Here is a tiny trained network, its code and every weight. The questions are about switching its units off for an input and a class, where a switched-off unit gives its printed mean instead of its output.

import numpy as np


def w(rows, s, z=0):
    codes = np.array(rows[::2]) - 128.0
    scale = np.full(codes.shape[1], s)
    scale[-1] = z or s
    return codes * scale


def norm(h):
    return h / np.sqrt((h * h).mean(-1, keepdims=True) + 1e-5)


def f(y):
    return y / 2 * (1 + np.tanh(0.7978845608 * (y + 0.044715 * y**3)))


def log_softmax(a):
    a = a - a.max(-1, keepdims=True)
    return a - np.log(np.exp(a).sum(-1, keepdims=True))


def net(x, mask):
    res = np.array(x, float).reshape(1, 8) / 4 @ E
    u = 0
    for l in range(3):
        y = f(norm(res) @ A[l][:, :-1].T + A[l][:, -1])
        res = res + np.where(mask[u : u + 4], y, B[l][:, -1]) @ B[l][:, :-1]
        u += 4
    return log_softmax(norm(res)[-1] @ U[:, :-1].T + U[:, -1])


A, B = {}, {}
E = w([
[114,111,136,254,135,117,143,215,101,143],'x0',
[78,117,111,92,174,167,122,157,51,121],'x1',
[60,144,198,125,137,102,226,106,135,101],'x2',
[167,125,97,177,160,117,163,58,70,126],'x3',
[123,173,178,111,99,112,116,115,75,228],'x4',
[150,69,142,97,70,138,160,151,91,119],'x5',
[140,126,135,124,139,142,141,132,133,136],'x6',
[82,133,109,143,83,84,86,115,110,102],'x7',
],0.0073)
A[0] = w([
[191,41,139,80,1,140,191,168,49,94,250],'L0N0',
[210,69,174,185,71,72,115,69,251,176,73],'L0N1',
[139,83,93,187,151,154,150,2,86,134,5],'L0N2',
[128,169,153,95,146,105,111,111,92,232,183],'L0N3',
],0.0056,0.0027)
B[0] = w([
[95,224,107,183,222,116,74,87,197,142,254],'L0N0',
[113,204,84,68,59,196,206,182,7,42,202],'L0N1',
[55,51,49,49,17,94,174,205,199,254,154],'L0N2',
[150,80,161,226,107,226,106,79,168,117,185],'L0N3',
],0.0076,0.005)
A[1] = w([
[122,83,59,131,178,148,146,132,211,72,48],'L1N0',
[73,106,177,72,67,153,96,232,227,136,2],'L1N1',
[133,33,107,132,122,139,140,134,154,11,18],'L1N2',
[59,78,121,78,228,200,91,146,3,142,96],'L1N3',
],0.0065,0.0038)
B[1] = w([
[147,137,183,180,71,186,86,65,135,233,240],'L1N0',
[116,49,48,41,146,88,155,180,120,214,176],'L1N1',
[24,94,205,137,24,220,103,2,37,218,170],'L1N2',
[198,196,120,131,2,108,206,119,159,68,251],'L1N3',
],0.0098,0.0023)
A[2] = w([
[176,106,145,3,135,102,103,19,124,106,82],'L2N0',
[101,196,96,173,133,69,182,37,107,161,225],'L2N1',
[192,30,60,151,162,71,192,34,45,136,57],'L2N2',
[176,181,231,95,97,72,100,125,22,236,1],'L2N3',
],0.0061,0.005)
B[2] = w([
[114,94,135,248,155,84,164,192,53,129,171],'L2N0',
[122,114,130,73,147,136,93,148,154,110,254],'L2N1',
[111,101,104,65,99,104,129,157,160,204,134],'L2N2',
[93,61,178,146,46,171,135,90,110,135,120],'L2N3',
],0.015,0.0069)
U = w([
[87,69,209,132,73,227,97,52,97,165,73],'0',
[141,215,74,66,53,131,225,158,97,23,54],'1',
[110,23,74,12,142,66,147,207,158,208,80],'2',
[126,65,133,254,215,67,165,198,54,82,97],'3',
[121,139,117,96,176,130,115,135,157,96,254],'4',
[128,135,127,91,194,133,118,137,143,94,241],'5',
[117,193,100,130,247,107,79,109,229,103,45],'6',
[149,109,132,92,187,110,112,129,144,76,218],'7',
],0.009,0.0055)

Each question gives the input, the list of numbers given to net, and the class t.
The units are the neurons (one row each of A and B). Each row of codes is followed by its name. A weight is (code - 128) times the scale printed after its matrix; where a second scale follows, it is the last column's (A, B and U).
mask holds one flag per neuron, layer by layer. A switched-off neuron (its flag False) gives its mean, the last column of its row in B, instead of its output. The means were averaged over made-up inputs and are rounded, as every weight is.
A unit's drop is (log p(t) with every unit on - log p(t) with that unit switched off) / (log p(t) with every unit on - log p(t) with every unit switched off).
The circuit of an input: a set's keep is (log p(t) with only the set's units on - log p(t) with every unit switched off) / (log p(t) with every unit on - log p(t) with every unit switched off). Starting from all 12 units, units are removed one at a time, each time the one whose removal leaves the highest keep (on an exact tie, the one counted first), for as long as the keep stays at least 0.8.
units of the circuit, in order: the units of the circuit, biggest drop first
unit that matters most: the unit with the biggest drop
k most important neurons: the k neurons with the biggest drops, biggest first
top k neurons in layer l: the k neurons of layer l with the biggest drops, biggest first
input [-7,1,-6,7,0,7,-7,-2], class 2: unit that matters most -> L2N2
input [4,5,1,-2,-8,-5,-2,7], class 0: 2 most important neurons -> (L1N2 L0N0)
input [-3,-2,8,2,6,3,-3,7], class 7: 3 most important neurons -> (L1N0 L2N1 L1N2)
input [-6,2,5,-1,5,7,2,-3], class 6: units of the circuit, in order -> (L0N0 L0N1)
input [-8,-7,7,-5,0,-4,-8,-7], class 3: units of the circuit, in order -> (L2N0 L0N0 L1N3)
input [2,8,2,3,-7,-7,-3,7], class 1: 3 most important neurons -> (L1N3 L0N0 L0N3)
input [-1,3,7,4,-5,7,-6,1], class 6: top 3 neurons in layer 0 -> (L0N0 L0N1 L0N3)
input [6,0,-3,-3,-6,-4,3,2], class 0: 2 most important neurons -> (L0N0 L1N2)
input [-4,8,-2,0,-7,1,8,8], class 1: 2 most important neurons -> (L1N3 L0N3)
input [5,6,0,5,-7,-7,-2,2], class 0: units of the circuit, in order -> (L0N0 L1N0 L1N2)
input [3,-4,-3,-5,-8,-6,1,5], class 0: units of the circuit, in order -> (L1N2 L0N0)
input [4,6,-4,5,-8,4,-5,0], class 0: 2 most important neurons -> (L1N2 L1N0)
input [1,4,2,7,7,-5,7,-5], class 0: 2 most important neurons -> (L0N0 L2N3)
input [-7,0,-8,3,-2,8,-6,-6], class 6: units of the circuit, in order -> (L0N0)
input [8,2,-5,8,-2,-6,1,6], class 2: top 2 neurons in layer 0 -> (L0N0 L0N2)
input [-8,-4,6,-1,5,-7,6,-7], class 3: units of the circuit, in order -> (L2N0 L0N0)
input [-7,-6,-5,8,2,-6,2,7], class 2: 3 most important neurons -> (L0N0 L2N2 L0N2)
input [8,-8,-7,-4,-8,1,4,8], class 0: units of the circuit, in order -> (L1N2 L1N0)
input [0,8,5,-6,-5,3,-8,-7], class 1: top 2 neurons in layer 0 -> (L0N3 L0N2)
input [1,1,1,-7,-2,4,0,5], class 2: units of the circuit, in order -> (L1N1)
input [6,-6,5,-2,-6,3,-4,0], class 0: 3 most important neurons -> (L1N2 L2N0 L1N3)
input [1,-6,-4,7,-2,0,2,-2], class 2: 3 most important neurons -> (L2N2 L1N3 L0N2)
input [-7,6,-3,2,-4,-2,6,6], class 3: 2 most important neurons -> (L2N0 L0N1)
input [-1,-6,1,-3,0,-6,5,5], class 1: 2 most important neurons -> (L0N1 L0N0)
input [-3,-6,-3,-8,4,-2,-6,-7], class 2: top 2 neurons in layer 1 -> (L1N1 L1N3)
input [-5,6,-4,-8,-6,-1,5,4], class 2: 2 most important neurons -> (L1N1 L0N1)
input [8,8,3,4,7,0,2,-3], class 1: 2 most important neurons -> (L1N3 L2N0)
